Where the symbols take the points:
from | θ ζ π
feme | fomi tavi loto
soma | vega pane fomi
nasi | pane vega liso
moze | miku tuki vuke
liso | nasi mefu bebo
gezi | tuki miku vesu
fomi | soma nuva feme
vega | mefu nasi soma
miku | vebi gezi moze
loto | feme mero mozu
pemu | mira lufa vebi
pobu | reza firi tegu
pane | nuva soma nasi
kibu | meme filu rule
tavi | mero feme nuva
lufa | vesu pemu vupa
firi | bebo pobu dema
mozu | loto savo bepe
vebi | pemu vesu miku
nuva | tavi fomi pane
bebo | liso tegu firi
filu | data kibu boma
savo | sebo mozu mero
sebo | rule bepe savo
mefu | tegu liso vega
bepe | mozu sebo data
tuki | dume moze gezi
meme | vupa boma kibu
data | bepe rule filu
reza | vuke dema pobu
boma | filu meme mira
vesu | gezi vebi lufa
dema | firi reza dume
rule | kibu data sebo
mero | savo loto tavi
dume | dema vuke tuki
tegu | pobu bebo mefu
mira | boma vupa pemu
vuke | moze dume reza
vupa | lufa mira meme

The rows follow the links: the fewer symbols apart two points are, the more alike their rows tend to be.

Each row is also shifted at random along 2 hidden directions that mean nothing.

Some points, each with a row of numbers:
pemu -> [ -94  -83  644 -168  -36   23 -337 -245 -121  362  521  513 -161 -385  251 -338 -443  238 -200   13  -45 -423   57  414  370  601 -240 -211  613  -32   23  535 -168   58 -259 -133 -338    4 -576 -341  -26 -326  240   73 -250   50   24 -231  -63 -165  165  -22 -605 -278]
nuva -> [ -49  216 -276  -44 -319  262  569   19   12 -294 -528  176  237  104  498   27  397  148   74 -294 -441 -368   34  -25 -472   46 -403 -210   13  247  -87  -34  -11  197 -111  138 -107  462  536  230   26 -465  237  219 -214  -78  104  273 -123   64  -73 -488    1 -418]
tegu -> [-482  331 -377  185  -41  226  195  333  357 -416 -754 -382  140  -32  292   55  194  -98 -157   62 -318 -307  -78  -98 -303  140  149 -124    5  115   -4  -73  290   -1  -15  312  110  377  424 -110  422  -69   36  -58 -185  139  311  354  115  180  -36 -346    4   22]
soma -> [ 407 -285 -158   42   42   35  369 -380  511  143  -60  -95 -176  147  -80   72  472 -128   70 -213 -173  291 -139  123 -668 -296 -409  -10  -95  582  178 -388   21 -147   99 -225  -79  137  180  159 -247  -89  269   23    0 -197    7  130   25   34  -98 -440  213  275]
pane -> [ 222 -190 -332   43 -129  164  631 -733  322  450   89  254   99   62  174   99  375  -98   40 -103 -189   13 -289  402 -502    2 -435 -132  193  208 -140 -205  116 -178 -253 -225 -463  121   59  165 -208 -518   29  150 -177 -148  -25  169  -36   38 -181 -372 -169  105]
vega -> [ 144 -106 -192    5  -51  109  379 -193  461  -69 -351 -184   52  -47  123   14  432  -58  -66 -134 -351 -125 -143  156 -666  119 -386  -53  142  534  -23 -133  301 -162  173  -68  -28  405  188  135   31 -144  294 -102 -201  -39  223  336   23   45  -81 -462  -18   98]
vebi -> [  96 -315  363   89  236   12 -266 -292 -177  463  559  460 -257 -198   73 -119 -390    7 -182 -223  280  499 -104  331  483 -153  -68 -212  -65   31  330   57 -229  163 -566  117 -349 -266 -258 -438 -215 -462  273  190  -29   38 -211 -321  172 -105 -106  -36 -282   16]
tuki -> [-299 -174  317   31  126 -416  -29  180   -5 -205 -203 -309 -173 -169    5   76 -232 -403  -27  171  -48  114   76  -32 -282   90   95   70   79  100  102   81   92 -171  587 -427  553 -124 -125 -150 -310  442 -116 -287  -14 -293  264 -105  357 -213  303  251  584   54]
loto -> [ 539 -226 -171  -89   -1 -285   82 -243  -94   28  205  -52 -191  370 -483  166  261   19  298    8  256  392   67 -269 -217 -411  -41  395 -404  178 -169 -296  -64  -28  330 -375   49 -335  -80  487 -341  293 -156  -43  340 -145 -245   -9 -218   13  -75  294  558  164]
bepe -> [ -15   78   15 -144 -156 -231  138   85 -196  -80  -60 -167  -61  249 -385  126 -105 -258  353  167  186  310  221 -362   39 -202  322  292 -271 -141 -143  -89 -148  -95  411 -193  397 -313   23  186 -401  593 -546  -16  304 -265  -76  -83  146 -105   96  457  688  239]
meme -> [ 232   39  308  -90  215   74 -677   80 -143  171  395  167  -82  -93 -191 -203 -149  464   21 -151  228 -144   98   35  651  127  -25   47  106 -112   81  214  -97  194 -180  225 -234  -79 -377 -147  324  -42  234    6   54  348 -175 -206 -262    1    1  216 -666 -104]
savo -> [-551  510 -161   37 -110  479   16  102   86   -3 -365 -185  312  -14  159  -16   68 -123 -156  -57 -114   45   12   11  466   45  285  -33 -234 -104   71  -55   45 -112 -241  382   81  354  430 -304   72  152 -183  184 -219    3  160   68  221  282  -32 -340 -376  344]
sebo -> [-512  340 -152   58   69  458 -140  -34   35  187    1 -157  202   -8  -76  -59  -90  -86 -235  108   71  244  -73   54  696  -66  573  219 -250 -286  106  -44  -23 -143 -231  426    3   89  206 -438  116  131 -247  192  -75   57   56  -66  211  222  -33 -194 -474  520]

Start here and follow the symbols in turn, left to right. Where do you end up?
Answers are names.
[-194   30 -314  112 -165  223  259 -250  606   59 -342 -401  108 -255  214  -45  356 -173 -241  100 -474 -276 -240  266 -505  338  -80   70  281  321  -81  -60  301 -418   72  -60 -173  485  108  -83  220 -203  265  -96 -347   54  278  329   90  203  -26 -360 -350  377]
ζ θ -> nasi
[ 624 -203 -249 -194   -6 -199  222   22  -64 -264  -13   42  -90  424 -328  195  331  292  403 -147  201  219  155 -351 -413 -609 -353  177 -326  420  -86 -292  -65  310  253 -158   73 -191  107  607 -262  130  101   13  348    2 -247   68 -322  -36  -81  165  537 -225]
π θ θ -> fomi
[ 128  417  104 -108  -15  197 -652  542 -189 -258   92  191  115 -156  -26 -268 -143  743  -54   16  209 -870  302 -237  814  477   36   80  419 -474 -285  517   78  376 -172  490 -322  115 -260  122  874 -132  128   66   77  604   -9   25 -609  170   29  339 -847 -539]
θ θ π -> meme
[ 641 -325 -160  -45   58  -94  239 -387  344  122  104   -8 -152  219 -289   64  525    0  221 -158  -48  293    8  107 -542 -303 -445  121 -165  459   -5 -313  -25   -9  194 -198 -109    9  -37  476 -249  -35  217  -26  176    2  -95   34 -153   23 -146  -83  247  100]
ζ ζ π -> feme
[-462  315 -314  270  248  426 -124  530  -81 -159 -375 -267   65   92   46   90  -98  -45 -148  -45   47  145 -138 -112  221 -392  505 -192 -437 -267  123 -293   27  169 -374  547   99   10  573 -223  550  -72  -59   69   14  286   30   90   66  213 -304 -120  -54   44]
π π -> tegu
[-246  484 -360 -104 -464  405  313   92  146 -393 -594  162  369 -105  637 -174  240  253  -42  -90 -439 -877  162    2 -218  481 -354  -87  374  -19 -212  177   57   20  -47  174 -136  658  309  234  277 -365  102  152 -344   41  322  385 -130  144  115 -450 -389 -335]
ζ ζ -> tavi
[-212   60  675 -219  -84 -216 -131  184 -360 -184  109  312  -24 -177  461 -243 -380  -72   41 -166  -92   -3  204  117  313  272 -211 -289  184  102  285  233 -251  158   19  -70  186  -42 -150 -368 -403  -96  123  120 -122 -219   45 -232  364 -326  217  -73  103 -319]
π π -> vebi
[-264  386  -34   -5   90  374 -403  238 -157  -57   41  -23  104  -19  -72 -148 -123  281 -103   12  133 -134  100 -165  787   22  418   72 -159 -330  -41   59  -19  139 -223  522 -156   63   67 -247  558  112  -31  118    9  271  -14   18  -66  107   19   90 -602   44]
θ θ ζ -> boma
[-433   -4  569 -292 -175 -148  -45 -234  -49   79  258  161   18 -229  272 -172 -274 -262  -22  116 -100  -60  160  259  274  550  -18   40  323  -53   96  276  -11 -222  197 -316  204   93 -374 -320 -506  102 -255  -49 -242 -276  142 -258  397 -285  355   69   33  112]
θ θ -> data
[-555  306 -139   37 -241  504  210 -489  390  507 -117 -100  264  -88  169  -49  280 -410 -289  150 -230  103 -275  405  200  286  161   75  107 -114   34 -116  157 -470 -291  163 -111  457  105 -406  -45  -89 -140  158 -383 -183  213   88  409  215  -89 -477 -521  722]
π ζ -> feme
[-207  321 -223  292   81  307 -268  561 -222 -191 -222  -32  188  -34   18   57 -116  386 -167   -1   24 -461   58 -215  342  -86  321 -347    1 -424  -86  140   53  391 -469  554 -155  -13  242 -115  803 -230   74  -16   27  538  -41   87 -322  143 -182   42 -512 -436]
ζ π -> tuki
[-142  414   98 -184 -283 -274  -24  851 -513 -879 -495  -43   93  172  118   -6 -269  216  383   74   -3 -398  557 -684   50   90   72  103  -70 -339 -229  193 -182  312  690  -61  635    4  218  379  -84  488 -390   34  200  -65  169   52  -46 -153  392  358  656 -502]
θ ζ -> sebo
[ 344  -61 -163 -111 -160 -234    4 -148  -65   55  341  -82  -77  165 -486   65   73   41  161  328  261  -72  141 -240  -90  -20   79  488   22 -268 -378   28  102 -213  399 -360  -26 -195 -342  547 -119  417 -419 -108  243   11 -139   66 -278   10   69  503  322  170]
θ ζ π -> tavi
[-456  201  382 -337 -219 -294   67  452 -374 -416 -283   41  -11   42  198    4 -393 -143  150   59  -65   13  328 -262  232  128  186   49  -28  -88   70   76 -171   59  562 -246  537   13   92  -75 -486  465 -321    8  -16 -336  101  -60  329 -270  266  170  644 -181]
π θ -> filu
[-523  396 -353  223  117  297   24  512   48 -247 -561 -405  228   20  134  158  -31  -53 -101   27 -196 -109 -186 -160   37  -92  348 -132 -252 -161   69  -33  225   83 -167  498  163  207  565 -191  576    3  -37    2 -118  115  191  294   81  280 -112 -217   31   -9]
π π ζ -> liso
[ 319 -133  524 -121  271 -175 -623  476 -334 -230  162  243 -327  208  -14 -232 -272  297  177 -422  255  411  125 -196  553 -421  -69 -212 -299  248  375 -160 -279  534   -6  161  110 -239   37 -222  -77  122  389  156  142  112  -70 -282  -59 -207   66   73   44 -376]
ζ θ π -> mira
[ 425 -207 -421  111 -261   74  424 -452   93   88  125  334  135   68  182  110  337  282  127   55 -174 -697 -105  162 -570  328 -501   47  432    7 -467  138   97  -92 -120 -116 -513   70 -217  630  194 -537  127  -24  -80  109 -123  302 -433  180 -132  -73 -263 -421]
ζ ζ -> nasi
[-165 -247   86   69   42 -370   73 -130   75   83    8 -460  -75 -102 -170  135 -147 -546  -93  363  146  227  -27  -22 -402   39  282  124   38  -12    7  -29  151 -435  387 -410  271 -229 -179  -98 -459  425 -369 -280   41 -286  121   39  275 -136  123  330  588  371]
ζ ζ -> dume
